Below is a small trained network, with its code and all its weights. Each question gives an input and a class and asks what happens when units are switched off, that is, made to give their printed mean instead of their output.

import numpy as np


def w(rows, s, z=0):
    codes = np.array(rows[::2]) - 128.0
    scale = np.full(codes.shape[1], s)
    scale[-1] = z or s
    return codes * scale


def f(y):
    return y / 2 * (1 + np.tanh(0.7978845608 * (y + 0.044715 * y**3)))


def log_softmax(a):
    a = a - a.max(-1, keepdims=True)
    return a - np.log(np.exp(a).sum(-1, keepdims=True))


def net(x, mask):
    res = np.array(x, float).reshape(1, 5) / 4 @ E
    y = f(res @ A[0][:, :-1].T + A[0][:, -1])
    res = res + np.where(mask, y, B[0][:, -1]) @ B[0][:, :-1]
    return log_softmax(res[-1] @ U[:, :-1].T + U[:, -1])


A, B = {}, {}
E = w([
[227,106,105,144,159,152,141,160],'x0',
[93,148,144,123,87,142,220,166],'x1',
[154,178,31,118,175,181,134,167],'x2',
[73,93,139,60,111,255,140,131],'x3',
[175,37,143,117,90,215,95,208],'x4',
],0.012)
A[0] = w([
[113,126,159,142,120,80,119,139,252],'n1',
[68,141,190,142,119,114,149,111,183],'n2',
[133,133,136,134,114,169,163,181,159],'n3',
[175,144,131,167,130,84,100,163,248],'n4',
[146,182,73,158,158,129,119,132,181],'n5',
[136,157,75,151,147,113,126,128,197],'n6',
[121,128,130,132,168,164,79,109,165],'n7',
[133,72,135,130,145,252,127,133,211],'n8',
[63,184,187,130,138,95,161,124,224],'n9',
[165,142,128,102,116,156,157,167,146],'n10',
[124,137,147,106,109,128,158,168,145],'n11',
[104,117,158,110,119,166,72,111,138],'n12',
[147,185,82,114,156,136,125,134,181],'n13',
[158,116,158,152,175,116,76,130,151],'n14',
[213,87,139,163,115,97,117,143,168],'n15',
[104,147,94,149,188,149,114,108,173],'n16',
[167,151,108,132,145,109,142,115,152],'n17',
[88,109,154,112,127,103,164,110,149],'n18',
],0.014,0.0032)
B[0] = w([
[148,82,138,191,54,133,125,64,189],'n1',
[147,131,49,195,1,209,63,97,206],'n2',
[147,151,79,168,153,187,191,134,183],'n3',
[147,75,176,180,133,81,150,66,208],'n4',
[57,217,181,76,209,88,181,66,201],'n5',
[57,91,200,69,178,82,183,50,188],'n6',
[98,104,163,59,104,117,144,179,162],'n7',
[141,126,104,120,169,175,128,247,249],'n8',
[94,178,57,116,41,130,110,46,226],'n9',
[135,178,90,199,226,187,148,129,175],'n10',
[130,165,80,202,132,149,116,149,157],'n11',
[90,88,153,16,62,176,50,211,178],'n12',
[89,188,130,117,189,99,194,93,192],'n13',
[164,96,195,128,142,84,98,120,183],'n14',
[147,38,170,202,178,129,107,110,203],'n15',
[146,134,129,39,132,108,170,98,174],'n16',
[95,110,220,89,157,174,159,90,175],'n17',
[72,154,93,150,79,189,66,173,178],'n18',
],0.0076,0.017)
U = w([
[84,168,75,154,1,132,88,59,254],'0',
[61,209,173,95,176,36,187,96,78],'1',
[195,160,65,187,198,167,152,215,90],'2',
[152,99,180,46,96,132,78,242,83],'3',
[238,71,231,189,124,76,97,105,52],'4',
],0.0089,0.00091)

Each question gives the input, the list of numbers given to net, and the class t.
The units are the neurons (one row each of A and B). Each row of codes is followed by its name. A weight is (code - 128) times the scale printed after its matrix; where a second scale follows, it is the last column's (A, B and U).
mask holds one flag per neuron, in row order. A switched-off neuron (its flag False) gives its mean, the last column of its row in B, instead of its output. The means were averaged over made-up inputs and are rounded, as every weight is.
A unit's drop is (log p(t) with every unit on - log p(t) with that unit switched off) / (log p(t) with every unit on - log p(t) with every unit switched off).
The circuit of an input: a set's keep is (log p(t) with only the set's units on - log p(t) with every unit switched off) / (log p(t) with every unit on - log p(t) with every unit switched off). Starting from the 12 units with the biggest drops (on a tie, the unit counted first), units are removed one at a time, each time the one whose removal leaves the highest keep (on an exact tie, the one counted first), for as long as the keep stays at least 0.8.
circuit, biggest first: the units of the circuit, biggest drop first
most important unit: the unit with the biggest drop
top k neurons: the k neurons with the biggest drops, biggest first
drop of u: that unit's drop, to one decimal
input [3,1,-4,5,1], class 3: most important unit => n12
input [-6,0,2,-4,4], class 4: circuit, biggest first => (n9; n5)
input [3,8,6,0,-1], class 1: top 4 neurons => (n5; n2; n13; n6)
input [7,-1,-5,0,8], class 2: top 3 neurons => (n8; n10; n3)
input [-5,-8,2,-2,5], class 3: top 2 neurons => (n12; n7)
input [-6,1,5,6,8], class 2: top 3 neurons => (n3; n10; n8)
input [-4,2,8,-2,4], class 1: top 4 neurons => (n5; n2; n13; n6)
input [7,-5,6,-4,5], class 4: top 3 neurons => (n15; n4; n14)
input [-1,-4,-8,3,3], class 3: drop of n12 => 0.0
input [-5,-1,3,8,1], class 3: drop of n12 => 0.1
input [4,0,-4,5,5], class 2: drop of n6 => 0.1
